Below are the code and all the weights of a small trained network. Each question names an input and a class and asks about switching units off, where a switched-off unit gives its printed mean instead of its output.

import numpy as np


def w(rows, s, z=0):
    codes = np.array(rows[::2]) - 128.0
    scale = np.full(codes.shape[1], s)
    scale[-1] = z or s
    return codes * scale


def norm(h):
    return h / np.sqrt((h * h).mean(-1, keepdims=True) + 1e-5)


def f(y):
    return np.maximum(y, 0)


def log_softmax(a):
    a = a - a.max(-1, keepdims=True)
    return a - np.log(np.exp(a).sum(-1, keepdims=True))


def net(x, mask):
    res = np.array(x, float).reshape(1, 8) / 4 @ E
    u = 0
    for l in range(3):
        y = f(norm(res) @ A[l][:, :-1].T + A[l][:, -1])
        res = res + np.where(mask[u : u + 7], y, B[l][:, -1]) @ B[l][:, :-1]
        u += 7
    return log_softmax(norm(res)[-1] @ U[:, :-1].T + U[:, -1])


A, B = {}, {}
E = w([
[96,110,192,126,163,38,99,139,124,142],'x0',
[71,109,71,198,194,153,148,68,161,209],'x1',
[168,175,184,139,193,108,198,134,226,128],'x2',
[109,107,161,126,116,164,158,228,9,194],'x3',
[169,17,110,80,198,153,89,112,122,147],'x4',
[156,196,142,54,131,99,110,153,80,114],'x5',
[155,193,112,151,74,225,116,59,120,253],'x6',
[131,157,191,182,153,135,177,74,88,144],'x7',
],0.0054)
A[0] = w([
[109,101,156,155,179,172,101,207,20,206,39],'0.n0',
[168,164,150,78,116,211,93,197,151,151,130],'0.n1',
[126,238,167,164,167,178,139,175,161,89,58],'0.n2',
[201,180,140,150,254,92,114,171,107,195,3],'0.n3',
[169,112,181,131,116,100,111,164,64,141,21],'0.n4',
[238,115,58,134,170,59,184,128,216,107,198],'0.n5',
[222,145,115,138,112,148,113,164,122,121,110],'0.n6',
],0.0054,0.0018)
B[0] = w([
[164,58,175,121,105,130,144,68,195,124,238],'0.n0',
[124,153,60,2,223,190,163,138,91,113,207],'0.n1',
[59,61,44,135,52,32,91,71,229,113,203],'0.n2',
[237,67,119,48,160,82,179,48,218,193,185],'0.n3',
[44,88,112,129,56,172,57,120,27,84,176],'0.n4',
[154,87,230,170,54,113,129,153,227,155,254],'0.n5',
[57,243,135,101,209,123,220,89,215,160,175],'0.n6',
],0.0062,0.004)
A[1] = w([
[86,131,97,135,74,134,105,114,122,67,69],'1.n0',
[146,147,174,118,142,82,131,77,73,117,88],'1.n1',
[144,165,109,178,84,216,150,106,158,199,15],'1.n2',
[47,74,96,126,188,105,200,161,117,211,247],'1.n3',
[150,60,81,74,155,79,63,120,141,81,246],'1.n4',
[156,59,98,120,218,167,2,237,156,77,165],'1.n5',
[80,96,155,107,131,188,87,84,179,144,206],'1.n6',
],0.0059,0.0015)
B[1] = w([
[142,127,227,85,202,188,148,105,110,175,176],'1.n0',
[168,81,186,192,35,127,44,103,217,65,162],'1.n1',
[137,190,97,109,126,151,82,119,103,90,230],'1.n2',
[120,220,155,113,48,103,165,120,201,75,237],'1.n3',
[150,104,176,109,85,177,124,89,213,129,251],'1.n4',
[56,97,1,231,109,121,69,67,101,83,219],'1.n5',
[142,173,125,154,162,102,149,171,13,45,255],'1.n6',
],0.0068,0.0041)
A[2] = w([
[103,205,34,226,131,133,135,20,161,158,153],'2.n0',
[168,227,120,227,122,191,154,100,109,203,149],'2.n1',
[123,166,16,113,100,214,59,84,138,188,236],'2.n2',
[105,102,254,126,113,108,118,190,9,117,252],'2.n3',
[153,87,191,117,77,244,135,147,115,109,158],'2.n4',
[25,141,125,206,221,78,137,103,98,146,2],'2.n5',
[114,26,97,229,92,104,34,99,156,68,215],'2.n6',
],0.0061,0.0014)
B[2] = w([
[139,83,111,136,119,163,48,220,36,81,238],'2.n0',
[174,145,57,223,145,32,78,49,91,30,200],'2.n1',
[166,55,138,133,166,83,193,94,79,108,228],'2.n2',
[74,156,108,180,138,194,49,178,223,215,182],'2.n3',
[153,206,135,140,166,90,44,165,140,138,193],'2.n4',
[195,180,2,94,202,156,79,46,65,119,148],'2.n5',
[45,69,165,217,66,79,174,191,193,144,254],'2.n6',
],0.0076,0.0069)
U = w([
[216,157,52,158,143,116,109,67,26,83,149],'0',
[13,135,179,140,214,161,240,127,40,241,6],'1',
[78,36,80,131,86,149,168,150,47,127,99],'2',
[59,73,159,241,62,107,92,183,210,115,143],'3',
[88,203,64,75,142,156,232,208,143,142,108],'4',
[89,134,148,73,171,190,146,149,64,191,104],'5',
[111,193,145,112,102,229,77,208,85,251,123],'6',
[194,131,212,74,111,106,200,59,213,172,141],'7',
],0.012,0.018)

Each question gives the input, the list of numbers given to net, and the class t.
The units are the neurons (one row each of A and B). Each row of codes is followed by its name. A weight is (code - 128) times the scale printed after its matrix; where a second scale follows, it is the last column's (A, B and U).
mask holds one flag per neuron, layer by layer. A switched-off neuron (its flag False) gives its mean, the last column of its row in B, instead of its output. The means were averaged over made-up inputs and are rounded, as every weight is.
A unit's drop is (log p(t) with every unit on - log p(t) with that unit switched off) / (log p(t) with every unit on - log p(t) with every unit switched off).
The circuit of an input: a set's keep is (log p(t) with only the set's units on - log p(t) with every unit switched off) / (log p(t) with every unit on - log p(t) with every unit switched off). Starting from the 12 units with the biggest drops (on a tie, the unit counted first), units are removed one at a time, each time the one whose removal leaves the highest keep (on an exact tie, the one counted first), for as long as the keep stays at least 0.8.
units of the circuit, in order: the units of the circuit, biggest drop first
most important unit: the unit with the biggest drop
k most important neurons: the k neurons with the biggest drops, biggest first
k most important neurons of layer l: the k neurons of layer l with the biggest drops, biggest first
drop of u: that unit's drop, to one decimal
input [3,2,4,7,-1,7,-2,3], class 7: units of the circuit, in order -> [0.n3]
input [-3,8,3,-1,4,4,-4,4], class 7: units of the circuit, in order -> [0.n3, 1.n5]
input [-1,4,-7,6,2,6,-1,4], class 3: 3 most important neurons -> [0.n0, 1.n1, 0.n1]
input [-7,7,-4,-3,5,-5,2,-4], class 2: 2 most important neurons -> [2.n2, 2.n6]
input [2,-6,6,6,-8,-1,4,1], class 4: units of the circuit, in order -> [0.n1, 0.n5, 0.n6]
input [-2,-6,2,4,-4,1,2,4], class 6: units of the circuit, in order -> [2.n6, 2.n3]
input [7,-2,-3,-7,-8,7,1,-6], class 7: units of the circuit, in order -> [1.n5, 2.n0, 2.n6]
input [8,6,3,4,-1,2,6,1], class 0: 2 most important neurons -> [2.n1, 2.n6]
input [-3,-5,-8,-6,-6,4,-2,0], class 7: units of the circuit, in order -> [2.n0, 1.n0, 1.n5]
input [5,-1,6,-3,-3,6,1,2], class 7: 3 most important neurons -> [0.n3, 1.n5, 2.n6]
input [3,2,4,4,-5,8,0,7], class 7: 2 most important neurons -> [0.n3, 1.n5]
input [4,2,-6,-6,-7,8,1,-3], class 7: 2 most important neurons of layer 2 -> [2.n1, 2.n6]
input [2,-3,-5,-6,-1,-5,5,-3], class 0: 3 most important neurons of layer 0 -> [0.n2, 0.n5, 0.n0]
input [-1,2,1,5,5,3,-1,4], class 7: most important unit -> 0.n3
input [-4,-4,3,3,3,4,0,5], class 7: 2 most important neurons -> [0.n3, 2.n0]
input [-7,-1,-3,-1,6,0,0,-3], class 2: 2 most important neurons -> [1.n5, 2.n2]
input [-5,-3,2,0,1,0,2,-4], class 4: drop of 0.n1 -> 0.6
